Here is a tiny trained network, its code and every weight. The questions are about switching its units off for an input and a class, where a switched-off unit gives its printed mean instead of its output.

import numpy as np


def w(rows, s, z=0):
    codes = np.array(rows[::2]) - 128.0
    scale = np.full(codes.shape[1], s)
    scale[-1] = z or s
    return codes * scale


def f(y):
    return np.maximum(y, 0)


def log_softmax(a):
    a = a - a.max(-1, keepdims=True)
    return a - np.log(np.exp(a).sum(-1, keepdims=True))


def net(x, mask):
    res = np.array(x, float).reshape(1, 4) / 4 @ E
    y = f(res @ A[0][:, :-1].T + A[0][:, -1])
    res = res + np.where(mask, y, B[0][:, -1]) @ B[0][:, :-1]
    return log_softmax(res[-1] @ U[:, :-1].T + U[:, -1])


A, B = {}, {}
E = w([
[51,81,44,172,88,116,57,153,104],'x0',
[120,109,83,124,161,167,127,156,135],'x1',
[144,179,110,170,162,132,110,253,138],'x2',
[123,51,78,137,77,120,215,150,73],'x3',
],0.012)
A[0] = w([
[197,157,165,57,141,179,254,109,101,105],'n0',
[112,173,123,192,152,177,81,153,98,105],'n1',
[179,129,180,89,143,212,129,125,123,146],'n2',
[152,130,129,48,149,143,183,142,75,172],'n3',
[236,222,168,129,187,146,153,202,172,99],'n4',
[236,93,109,149,109,139,164,99,184,4],'n5',
[170,128,119,205,132,85,176,198,99,72],'n6',
],0.0082,0.0038)
B[0] = w([
[55,146,179,74,194,189,83,98,184,237],'n0',
[106,161,106,175,243,90,141,73,123,176],'n1',
[163,115,193,186,169,91,137,207,101,192],'n2',
[70,233,162,156,147,106,148,137,162,184],'n3',
[195,15,142,138,58,102,209,195,84,252],'n4',
[73,115,124,90,10,203,13,189,2,152],'n5',
[35,251,200,92,187,137,41,79,129,173],'n6',
],0.0079,0.011)
U = w([
[161,241,234,166,246,73,88,133,210,71],'0',
[69,224,176,98,136,170,10,101,110,194],'1',
[247,37,109,167,34,73,254,185,66,2],'2',
],0.0082,0.00022)

Each question gives the input, the list of numbers given to net, and the class t.
The units are the neurons (one row each of A and B). Each row of codes is followed by its name. A weight is (code - 128) times the scale printed after its matrix; where a second scale follows, it is the last column's (A, B and U).
mask holds one flag per neuron, in row order. A switched-off neuron (its flag False) gives its mean, the last column of its row in B, instead of its output. The means were averaged over made-up inputs and are rounded, as every weight is.
A unit's drop is (log p(t) with every unit on - log p(t) with that unit switched off) / (log p(t) with every unit on - log p(t) with every unit switched off).
The circuit of an input: a set's keep is (log p(t) with only the set's units on - log p(t) with every unit switched off) / (log p(t) with every unit on - log p(t) with every unit switched off). Starting from all 7 units, units are removed one at a time, each time the one whose removal leaves the highest keep (on an exact tie, the one counted first), for as long as the keep stays at least 0.8.
units of the circuit, in order: the units of the circuit, biggest drop first
unit that matters most: the unit with the biggest drop
k most important neurons: the k neurons with the biggest drops, biggest first
drop when u is switched off: that unit's drop, to one decimal
input [-2,-3,7,-1], class 2: unit that matters most -> n4
input [-3,-2,-2,2], class 1: 4 most important neurons -> (n4; n5; n1; n0)
input [-2,5,1,-7], class 2: units of the circuit, in order -> (n4; n0)
input [-6,-6,-5,2], class 1: units of the circuit, in order -> (n5; n0)
input [-3,4,-4,2], class 1: units of the circuit, in order -> (n5; n4)
input [-1,4,5,7], class 0: 2 most important neurons -> (n6; n5)
input [7,3,3,4], class 1: 2 most important neurons -> (n4; n6)
input [8,7,8,-2], class 0: 3 most important neurons -> (n1; n5; n0)
input [-5,2,5,5], class 0: 3 most important neurons -> (n6; n0; n3)
input [6,0,4,6], class 1: 2 most important neurons -> (n6; n4)
input [8,-7,8,4], class 1: 2 most important neurons -> (n6; n2)
input [-3,2,2,-2], class 2: 2 most important neurons -> (n4; n6)
input [-5,-2,2,-2], class 2: 2 most important neurons -> (n4; n6)
input [-2,-5,2,8], class 0: unit that matters most -> n3
input [-7,6,-7,6], class 1: drop when n6 is switched off -> 0.0
input [-7,8,2,0], class 2: drop when n5 is switched off -> 0.1
input [-5,4,-1,6], class 1: drop when n5 is switched off -> 0.2
